Bal: [-.19 .21 -.24 -.24]
Mivi: [.81 -.13 -.11 -.10]
fol: [-.50 -.10 -.10 -.30]
ronu: [-.50 -.24 -.10 -.30]
zula: [.49 .21 -.24 -.51]
Kos: [-.23 -.21 -.42 -.56]
step -1: [-.50 -.24 -.10]	[-.51 -.25 -.11]
step +1: [-.23]	[-.22]
loc: [-.42]	Kos, 3
places fol: [-.50]	1
step -1: [-.19]	[-.20]
places Bal: [-.24]	3 4

giko: [-.11 .00 .26 -.02 .01 .00 -.07 .05]
fudab: [.13 .13 -.41 -.01 .08 -.14 .68 -.59]
misi: [-.02 .12 -.08 .11 -.08 .32 -.07 -.07]
Noveb: [.20 .16 -.37 -.05 -.17 .05 .59 -.15]
step -1: [.11 -.08]	[.10 -.09]
step +1: [-.08 .11]	[-.07 .12]

rukot: [.20 .20 -.13 .20 .20]
Suru: [.21 .20 -.13 .28 .20]
mifi: [-.07 .20 -.13 .28 .59]
mure: [.19 .47 .58 -.23 .25]
loc: [.58]	mure, 3
places rukot: [.20]	1 2 4 5
places mure: [.19]	1
q: [.21 .20 -.13 .28 .20]	Suru
step -1: [-.23]	[-.24]
places Suru: [.20]	2 5
loc: [.19]	mure, 1

gof: [-.23 .04 -.22 .04 .04 .27]
tegez: [-.60 -.42 .03 -.48 .19 -.43]
seri: [-.56 -.38 .06 -.52 -.34 -.54]
vatag: [-.51 -.26 .09 -.71 -.15 -.45]
sagav: [-.60 -.23 -.05 -.33 .38 -.22]
step -1: [-.33]	[-.34]
step +1: [-.56 -.38 .06]	[-.55 -.37 .07]
places gof: [-.23]	1
step +1: [-.60]	[-.59]

tugub: [-.18 -.48 .14 -.93 -.43 .52]
Sopo: [-.42 .13 -.12 -.05 -.16 .22]
nem: [.58 .01 -.01 .12 .64 -.43]
bitam: [.43 -.50 .27 -.61 -.06 .05]
Pobav: [.58 .48 -.01 .12 .64 -.43]
maba: [-.90 .47 -.26 -.07 -.26 .47]
galo: [-.16 -.46 .22 -.79 -.18 .36]
kodu: [-.65 .44 -.22 .54 .27 .01]
Fabun: [.52 .15 .01 .26 .55 -.52]
keri: [.74 -.54 .38 -.26 -.40 .09]
liki: [.58 -.24 .00 -.48 .18 -.11]
netir: [.48 -.22 .08 -.41 .22 -.12]
step +1: [-.42 .13]	[-.41 .14]
places maba: [.47]	2 6
step +1: [.52 .15 .01]	[.53 .16 .02]

Pup: [.32 .52 .43 .14 -.14]
Kat: [.33 .50 .38 .08 -.17]
taku: [-.35 .06 .42 .54 .38]
Damit: [.18 -.11 -.21 -.05 .30]
mezi: [-.20 -.13 .17 .53 .72]
risul: [-.03 -.37 -.62 -.61 -.32]
muko: [.43 .64 .56 .23 -.19]
budeb: [.59 .39 .00 -.40 -.57]
kul: [-.01 .39 .60 -.01 .24]
places risul: [-.03]	1
places kul: [-.01]	1 4
loc: [-.62]	risul, 3

bufab: [.38 .03 .05 -.24 -.50 .17 -.19 -.20 .11 -.43 .22 .19 -.07 -.16 .16 -.26 -.12 -.09 -.08 .00 -.07 .19 -.72 .22 -.20 -.19 .06 .22 .18 .09 .33 .22 .07 .26 .11 .04 .19 .22 -.03 -.51 -.46 -.19 -.15 -.42]
Kuvel: [-.08 -.23 -.13 -.17 -.12 .33 -.02 .21 -.16 -.61 -.23 -.18 -.43 .10 .30 .29 .09 -.25 -.02 .06 -.24 .10 .02 .18 .16 .01 .03 -.02 -.21 -.67 -.16 -.30 .11 -.43 -.19 -.12 .10 .29 -.05 .08 .30 .01 -.06 -.22]
bomo: [-.09 -.23 -.13 -.17 -.13 .33 -.01 .21 -.17 -.61 -.23 -.18 -.43 .10 .30 .30 .09 .31 -.01 .06 -.24 .33 .02 .18 .15 .01 .03 -.03 -.21 -.67 -.16 -.31 .11 -.44 -.18 -.12 .10 .30 -.05 .09 .30 .01 -.07 -.22]
places bomo: [.33]	6 22
q: [-.09 -.23 -.13 -.17 -.13 .33 -.01 .21 -.17 -.61 -.23 -.18 -.43 .10 .30 .30 .09 .31 -.01 .06 -.24 .33 .02 .18 .15 .01 .03 -.03 -.21 -.67 -.16 -.31 .11 -.44 -.18 -.12 .10 .30 -.05 .09 .30 .01 -.07 -.22]	bomo
places bufab: [.22]	11 24 28 32 38

basod: [-.78 .30 -.13 .29 -.27]
Duk: [-.09 .27 .15 -.35 .41]
pato: [.37 -.10 -.10 -.10 .08]
demu: [-.78 -.79 -.24 .11 .09]
step +1: [-.78 -.79]	[-.77 -.78]
places basod: [-.13]	3
loc: [.08]	pato, 5
places pato: [-.10]	2 3 4
step -1: [-.78 -.79 -.24 .11]	[-.79 -.80 -.25 .10]
step +1: [-.10 -.10]	[-.09 -.09]

lole: [.25 .34 -.17 .28 -.20 .30 .84 .56]
pona: [.24 .08 .11 .55 -.41 -.03 .31 .19]
fazu: [.24 .08 .11 .55 .11 .55 .31 .55]
loc: [.30]	lole, 6
loc: [-.03]	pona, 6
places fazu: [.55]	4 6 8

Rorik: [-.58 .40 -.26 -.30 .15 -.14 .00 -.18 .33]
nobo: [-.58 .40 -.26 -.30 .15 -.59 .05 -.31 .03]
nogum: [-.58 .40 -.26 -.30 .01 -.14 .00 -.18 -.40]
Rufak: [.11 -.41 .19 -.77 -.26 -.31 -.14 .21 -.02]
step -1: [.40 -.26 -.30 .15]	[.39 -.27 -.31 .14]
loc: [-.40]	nogum, 9
loc: [-.41]	Rufak, 2
q: [-.58 .40 -.26 -.30 .01 -.14 .00 -.18 -.40]	nogum
step +1: [.40 -.26 -.30 .15]	[.41 -.25 -.29 .16]
step +1: [-.77 -.26 -.31 -.14]	[-.76 -.25 -.30 -.13]

bapin: [.12 .16 .02 -.19 .03 -.21 -.02 .03 -.01 .28 .06 -.05 .10 -.06 .22 .30 .03 -.05 -.11 -.07 -.62 -.08 -.25 .00 -.01 .08 .06 .06 -.20 .03 .07 -.15 .15 -.34 -.03]
Bubos: [-.04 .01 .01 -.34 .01 -.06 -.07 .12 .02 -.14 -.26 .00 -.28 -.02 .32 -.18 .06 .07 .10 .00 .03 -.16 .32 -.02 .08 -.14 -.11 -.04 .11 .19 .03 .00 -.09 .12 -.08]
leza: [-.18 .09 -.03 .00 -.05 -.12 .01 .02 -.01 -.11 .00 .02 .10 -.04 -.04 .03 -.15 .00 -.04 -.03 -.05 -.02 .03 .12 -.07 -.04 -.07 -.06 -.04 -.14 .09 -.14 -.08 .06 .12]
doba: [.17 .05 -.05 -.14 -.02 -.11 -.05 .00 .01 .34 -.09 -.01 .12 .02 -.07 -.81 .02 .10 -.08 -.01 -.27 -.05 .43 .00 .07 -.03 .13 .00 .36 .24 -.24 .06 .08 -.42 -.19]
gir: [-.18 .09 -.03 .00 -.05 -.12 .01 .02 -.01 -.11 .00 .02 .10 -.04 -.04 .03 -.15 .00 -.04 -.03 -.05 -.02 .03 .12 -.07 -.04 -.07 -.06 -.04 -.14 .09 -.14 -.08 .21 -.16]
step +1: [.03]	[.04]
step -1: [-.06]	[-.07]

vutet: [.32 .27 -.16 .22 .34 -.26 .55 -.35 .16]
Biven: [.02 -.37 .19 -.77 -.39 .24 -.23 -.29 .19]
tabit: [-.54 .21 -.17 .33 -.68 .23 .14 -.31 -.49]
dibas: [.33 -.10 .02 .15 .09 .09 .21 .12 .01]
tun: [.33 -.11 .12 -.06 .01 -.05 -.25 .32 -.25]
lil: [.55 -.27 .38 .16 -.27 -.10 .01 -.10 -.09]
deg: [.11 -.28 .16 -.35 -.31 .04 -.24 -.11 .31]
metu: [.36 -.15 .10 -.05 -.15 -.02 .12 .59 .09]
Fiput: [-.79 .19 -.19 .11 .86 -.11 -.64 .57 .45]
boli: [-.29 .09 -.03 .12 -.28 -.01 -.32 -.10 -.18]
rodid: [-.15 .06 -.04 .05 .20 -.07 .17 .01 .03]
places lil: [-.27]	2 5
step +1: [-.16 .22]	[-.15 .23]

borat: [.02 .62 -.15 .52 -.02 -.09 .18 .35 -.07 -.24 -.33 .13 .43 .07 .23 -.10 -.32 -.48 -.26 -.17 -.26]
nebaz: [.08 .75 -.10 -.57 .15 .12 -.18 .17 .13 .33 .08 .27 .32 -.16 .67 -.28 .08 -.25 -.11 .58 .49]
Bimif: [-.36 .48 -.10 -.28 -.19 .08 -.35 .21 -.35 -.35 .18 -.07 .21 -.20 -.19 .08 -.19 -.19 -.26 .20 -.20]
Dera: [.21 .15 -.15 -.21 -.24 .03 .06 .28 .02 -.02 .33 -.26 .04 .00 .01 .19 .22 -.19 -.34 .33 -.26]
bof: [.34 .68 .37 .08 -.13 .37 .54 .32 -.13 -.06 -.02 .08 .54 .07 .01 .43 .04 -.54 -.13 .33 .24]
sadat: [-.36 .42 -.06 -.14 -.32 .16 .30 .24 .13 .16 -.02 -.07 .10 -.31 -.21 -.16 -.10 -.71 -.31 .14 -.26]
dibok: [-.04 .15 .07 -.06 .06 .24 .06 .02 -.13 .20 -.02 -.16 .15 -.08 .01 -.04 -.18 .04 .03 .02 .11]
nidak: [.15 -.05 .11 -.06 -.15 .03 .06 .02 -.16 .16 .13 .42 -.34 -.35 -.13 -.39 -.07 -.07 -.18 -.04 -.01]
futil: [.34 .08 .11 -.06 -.24 .03 -.12 -.16 .22 -.11 -.38 -.11 .15 -.35 -.21 -.16 -.14 -.54 -.16 -.29 -.14]
subet: [-.43 .35 .28 .30 -.24 -.30 .24 .09 -.01 .11 .03 .13 .26 -.20 .38 -.16 -.03 -.42 -.24 -.04 -.32]
places bof: [-.13]	5 9 19
q: [.15 -.05 .11 -.06 -.15 .03 .06 .02 -.16 .16 .13 .42 -.34 -.35 -.13 -.39 -.07 -.07 -.18 -.04 -.01]	nidak
places Bimif: [-.35]	7 9 10
step +1: [.02 -.16 .16]	[.03 -.15 .17]

